Here is a tiny trained network, its code and every weight. The questions are about switching its units off for an input and a class, where a switched-off unit gives its printed mean instead of its output.

import numpy as np


def w(rows, s, z=0):
    codes = np.array(rows[::2]) - 128.0
    scale = np.full(codes.shape[1], s)
    scale[-1] = z or s
    return codes * scale


def norm(h):
    return h / np.sqrt((h * h).mean(-1, keepdims=True) + 1e-5)


def f(y):
    return y / 2 * (1 + np.tanh(0.7978845608 * (y + 0.044715 * y**3)))


def log_softmax(a):
    a = a - a.max(-1, keepdims=True)
    return a - np.log(np.exp(a).sum(-1, keepdims=True))


def net(x, mask):
    res = np.array(x, float).reshape(1, 6) / 4 @ E
    u = 0
    for l in range(4):
        y = f(norm(res) @ A[l][:, :-1].T + A[l][:, -1])
        res = res + np.where(mask[u : u + 5], y, B[l][:, -1]) @ B[l][:, :-1]
        u += 5
    return log_softmax(norm(res)[-1] @ U[:, :-1].T + U[:, -1])


A, B = {}, {}
E = w([
[2,70,241,189],'x0',
[120,130,126,132],'x1',
[129,57,41,247],'x2',
[139,118,134,125],'x3',
[82,66,59,69],'x4',
[133,121,129,125],'x5',
],0.0054)
A[0] = w([
[128,62,146,117,70],'0.n0',
[28,81,236,119,253],'0.n1',
[85,113,189,190,26],'0.n2',
[196,242,204,227,84],'0.n3',
[3,62,3,4,148],'0.n4',
],0.0064,0.0025)
B[0] = w([
[131,153,126,111,120],'0.n0',
[155,115,83,96,253],'0.n1',
[135,100,107,68,150],'0.n2',
[211,25,172,123,183],'0.n3',
[249,134,254,214,223],'0.n4',
],0.0088,0.0047)
A[1] = w([
[170,105,135,162,7],'1.n0',
[134,63,37,166,78],'1.n1',
[132,101,130,2,181],'1.n2',
[147,92,113,176,132],'1.n3',
[19,65,200,139,20],'1.n4',
],0.0081,0.0018)
B[1] = w([
[131,145,170,145,174],'1.n0',
[88,214,158,206,222],'1.n1',
[130,213,123,216,255],'1.n2',
[114,179,162,148,206],'1.n3',
[186,28,2,105,185],'1.n4',
],0.0087,0.003)
A[2] = w([
[156,143,136,45,99],'2.n0',
[49,68,160,68,178],'2.n1',
[175,183,166,171,254],'2.n2',
[95,179,191,2,191],'2.n3',
[175,139,81,52,156],'2.n4',
],0.011,0.0021)
B[2] = w([
[110,94,114,193,147],'2.n0',
[198,60,70,192,125],'2.n1',
[91,110,145,75,254],'2.n2',
[96,100,102,246,158],'2.n3',
[128,72,65,155,157],'2.n4',
],0.012,0.0091)
A[3] = w([
[107,26,130,151,132],'3.n0',
[44,1,93,104,255],'3.n1',
[35,51,164,113,28],'3.n2',
[152,203,119,99,114],'3.n3',
[69,196,190,46,181],'3.n4',
],0.0068,0.0069)
B[3] = w([
[189,181,147,124,170],'3.n0',
[136,244,119,15,254],'3.n1',
[193,63,109,255,116],'3.n2',
[126,39,54,114,121],'3.n3',
[105,228,40,28,167],'3.n4',
],0.0064,0.0067)
U = w([
[206,91,195,135,124],'0',
[182,94,37,115,152],'1',
[123,148,141,103,196],'2',
[73,169,141,204,101],'3',
[127,148,141,89,162],'4',
[127,146,138,88,159],'5',
[74,65,137,80,33],'6',
[43,7,111,93,9],'7',
],0.017,0.011)

Each question gives the input, the list of numbers given to net, and the class t.
The units are the neurons (one row each of A and B). Each row of codes is followed by its name. A weight is (code - 128) times the scale printed after its matrix; where a second scale follows, it is the last column's (A, B and U).
mask holds one flag per neuron, layer by layer. A switched-off neuron (its flag False) gives its mean, the last column of its row in B, instead of its output. The means were averaged over made-up inputs and are rounded, as every weight is.
A unit's drop is (log p(t) with every unit on - log p(t) with that unit switched off) / (log p(t) with every unit on - log p(t) with every unit switched off).
The circuit of an input: a set's keep is (log p(t) with only the set's units on - log p(t) with every unit switched off) / (log p(t) with every unit on - log p(t) with every unit switched off). Starting from the 12 units with the biggest drops (on a tie, the unit counted first), units are removed one at a time, each time the one whose removal leaves the highest keep (on an exact tie, the one counted first), for as long as the keep stays at least 0.8.
units of the circuit, in order: the units of the circuit, biggest drop first
most important unit: the unit with the biggest drop
k most important neurons: the k neurons with the biggest drops, biggest first
k most important neurons of layer l: the k neurons of layer l with the biggest drops, biggest first
input [-8,6,-8,-7,-2,3], class 1: most important unit -> 2.n4
input [-5,-6,5,-1,-1,-1], class 4: 2 most important neurons of layer 1 -> (1.n1; 1.n4)
input [5,4,5,7,-1,-8], class 5: units of the circuit, in order -> (3.n1; 1.n2)
input [5,-4,5,-7,-2,6], class 2: units of the circuit, in order -> (3.n1; 2.n3)
input [-2,7,-1,-5,-8,0], class 0: 2 most important neurons of layer 1 -> (1.n1; 1.n2)
input [3,4,-6,0,5,-4], class 3: 3 most important neurons of layer 0 -> (0.n3; 0.n4; 0.n1)
input [-6,-4,-8,-5,-4,-4], class 3: 4 most important neurons -> (2.n3; 1.n4; 0.n1; 0.n4)
input [5,-6,-3,-4,-7,-4], class 0: 2 most important neurons -> (0.n3; 1.n1)
input [5,6,-7,3,8,-3], class 0: units of the circuit, in order -> (0.n4; 2.n1)
input [-2,6,-7,-4,-6,-6], class 3: 2 most important neurons -> (2.n3; 0.n4)
input [8,3,-8,-2,-6,-7], class 1: units of the circuit, in order -> (0.n4; 1.n4; 2.n1)
input [-3,8,3,4,6,7], class 4: 3 most important neurons of layer 2 -> (2.n2; 2.n3; 2.n4)
input [-4,-3,-6,2,4,5], class 3: 4 most important neurons -> (2.n3; 1.n4; 0.n3; 0.n1)
input [-1,0,7,-1,1,-3], class 3: units of the circuit, in order -> (1.n1)
input [3,-7,5,0,1,-5], class 4: 2 most important neurons -> (2.n3; 1.n2)
input [-3,5,-5,2,-8,-1], class 0: 4 most important neurons -> (0.n3; 1.n1; 2.n3; 3.n1)
input [4,-3,4,6,5,7], class 5: 2 most important neurons of layer 0 -> (0.n3; 0.n1)
input [-6,7,-8,-1,6,7], class 3: 2 most important neurons of layer 1 -> (1.n4; 1.n2)
input [-5,0,3,-7,7,7], class 0: 2 most important neurons -> (0.n4; 3.n1)
input [3,1,4,-2,5,8], class 5: most important neuron of layer 0 -> (0.n3)
input [4,5,-8,-7,3,-5], class 3: 2 most important neurons of layer 1 -> (1.n2; 1.n1)
